Here is a tiny trained network, its code and every weight. The questions are about switching its units off for an input and a target symbol, where a switched-off unit gives its printed mean instead of its output.

import numpy as np


def w(rows, s, z=0):
    codes = np.array(rows[::2]) - 128.0
    scale = np.full(codes.shape[1], s)
    scale[-1] = z or s
    return codes * scale


def norm(h):
    return h / np.sqrt((h * h).mean(-1, keepdims=True) + 1e-5)


def f(y):
    return np.maximum(y, 0)


def softmax(a):
    e = np.exp(a - a.max(-1, keepdims=True))
    return e / e.sum(-1, keepdims=True)


def log_softmax(a):
    a = a - a.max(-1, keepdims=True)
    return a - np.log(np.exp(a).sum(-1, keepdims=True))


def net(x, mask):
    ids = ['Δαβγζημστφ'.index(c) for c in x.split()]
    T = len(ids)
    res = E[ids] + P[:T]
    u = 0
    for l in range(2):
        r = norm(res)
        for j in range(2):
            rows = slice(2 * j, 2 * j + 2)
            q, k, v = (r @ M[l][rows].T for M in (Q, K, V))
            z = softmax(np.where(np.tri(T) > 0, q @ k.T / 2**0.5, -1e9)) @ v
            o = O[l][rows]
            res = res + np.where(mask[u + j], z, o[:, -1]) @ o[:, :-1]
        u += 2
        y = f(norm(res) @ A[l][:, :-1].T + A[l][:, -1])
        res = res + np.where(mask[u : u + 4], y, B[l][:, -1]) @ B[l][:, :-1]
        u += 4
    return log_softmax(norm(res)[-1] @ U[:, :-1].T + U[:, -1])


Q, K, V, O, A, B = {}, {}, {}, {}, {}, {}
E = w([
[70,180,13],'Δ',
[72,171,20],'α',
[72,175,19],'β',
[69,168,11],'γ',
[225,106,184],'ζ',
[73,173,11],'η',
[233,102,185],'μ',
[152,254,63],'σ',
[95,33,198],'τ',
[98,163,192],'φ',
],0.0095)
P = w([
[2,151,86],'0',
[88,168,167],'1',
[138,135,181],'2',
[126,169,171],'3',
[141,172,145],'4',
[132,162,116],'5',
[131,151,88],'6',
[123,122,36],'7',
[178,102,52],'8',
[185,85,7],'9',
],0.0042)
Q[0] = w([
[177,151,140],'L0H1',
[171,138,3],'L0H1',
[178,55,104],'L0H2',
[152,94,65],'L0H2',
],0.0062)
K[0] = w([
[172,141,114],'L0H1',
[67,255,137],'L0H1',
[105,114,63],'L0H2',
[207,10,53],'L0H2',
],0.0056)
V[0] = w([
[96,20,115],'L0H1',
[217,149,27],'L0H1',
[216,40,2],'L0H2',
[125,106,168],'L0H2',
],0.0067)
O[0] = w([
[131,178,120,39],'L0H1',
[79,133,110,147],'L0H1',
[77,245,233,1],'L0H2',
[154,115,160,73],'L0H2',
],0.011,0.001)
A[0] = w([
[186,223,237,47],'L0N1',
[174,48,49,3],'L0N2',
[203,135,54,114],'L0N3',
[171,254,107,84],'L0N4',
],0.0062,0.0052)
B[0] = w([
[178,133,234,175],'L0N1',
[123,2,150,158],'L0N2',
[167,80,23,252],'L0N3',
[52,83,57,192],'L0N4',
],0.0074,0.0021)
Q[1] = w([
[113,163,138],'L1H1',
[177,184,160],'L1H1',
[135,250,192],'L1H2',
[179,158,100],'L1H2',
],0.012)
K[1] = w([
[182,94,93],'L1H1',
[65,61,135],'L1H1',
[178,254,150],'L1H2',
[150,104,49],'L1H2',
],0.0096)
V[1] = w([
[141,1,112],'L1H1',
[238,232,84],'L1H1',
[19,77,244],'L1H2',
[234,228,122],'L1H2',
],0.0095)
O[1] = w([
[125,181,152,233],'L1H1',
[86,33,246,112],'L1H1',
[214,185,133,92],'L1H2',
[30,122,175,3],'L1H2',
],0.013,0.0037)
A[1] = w([
[194,239,95,27],'L1N1',
[96,31,128,4],'L1N2',
[184,2,72,99],'L1N3',
[42,250,53,236],'L1N4',
],0.0074,0.0025)
B[1] = w([
[246,133,254,182],'L1N1',
[119,66,163,138],'L1N2',
[185,62,243,199],'L1N3',
[146,175,240,255],'L1N4',
],0.0055,0.0061)
U = w([
[124,102,120,94],'Δ',
[128,105,126,106],'α',
[122,106,119,77],'β',
[126,111,121,97],'γ',
[110,121,181,152],'ζ',
[112,119,128,204],'η',
[102,123,197,215],'μ',
[91,36,124,194],'σ',
[212,176,120,101],'τ',
[185,11,52,2],'φ',
],0.012,0.0044)

Each question gives the input, a string of symbols that net reads in full, and the target symbol t.
The units are the heads (2 rows each of Q, K, V and O) and the neurons (one row each of A and B). Each row of codes is followed by its name. A weight is (code - 128) times the scale printed after its matrix; where a second scale follows, it is the last column's (O, A, B and U).
mask holds one flag per unit, layer by layer, with each layer's heads first. A switched-off unit (its flag False) gives its mean, the last column of its rows in O or B, instead of its output. The means were averaged over made-up inputs and are rounded, as every weight is.
A unit's drop is (log p(t) with every unit on - log p(t) with that unit switched off) / (log p(t) with every unit on - log p(t) with every unit switched off).
unit that matters most: the unit with the biggest drop
k most important neurons: the k neurons with the biggest drops, biggest first
which heads matter: for each layer, one digit per head in row order, 1 if its drop is at least 0.15 and else 0, layers parted by /
drop of u: that unit's drop, to one decimal
input φ σ γ, target φ: most important neuron -> L0N2
input μ α τ, target τ: which heads matter -> 00 / 01
input μ φ γ τ η β ζ ζ μ, target μ: which heads matter -> 01 / 11
input ζ η Δ η σ β μ σ α, target σ: which heads matter -> 00 / 10
input φ ζ φ τ φ μ γ, target φ: which heads matter -> 10 / 01
input γ α γ σ η φ η, target φ: which heads matter -> 01 / 11
input τ ζ μ η μ, target μ: which heads matter -> 11 / 11
input α τ ζ σ σ μ σ α, target σ: which heads matter -> 00 / 10
input Δ σ τ Δ σ σ Δ Δ, target σ: which heads matter -> 00 / 11
input τ τ Δ σ σ σ β, target σ: which heads matter -> 10 / 10
input β ζ φ α β φ, target φ: which heads matter -> 01 / 00
input μ ζ γ, target μ: 2 most important neurons -> L1N4; L0N3
input τ μ φ ζ Δ, target φ: 2 most important neurons -> L0N3; L0N4
input σ τ Δ β φ φ τ, target φ: 2 most important neurons -> L1N4; L1N1
input η φ Δ, target φ: unit that matters most -> L0H2
input μ ζ Δ, target μ: drop of L1N4 -> 0.2
input Δ Δ β φ μ α, target φ: drop of L0N3 -> 0.1
input Δ φ β β, target φ: drop of L1H2 -> 0.3
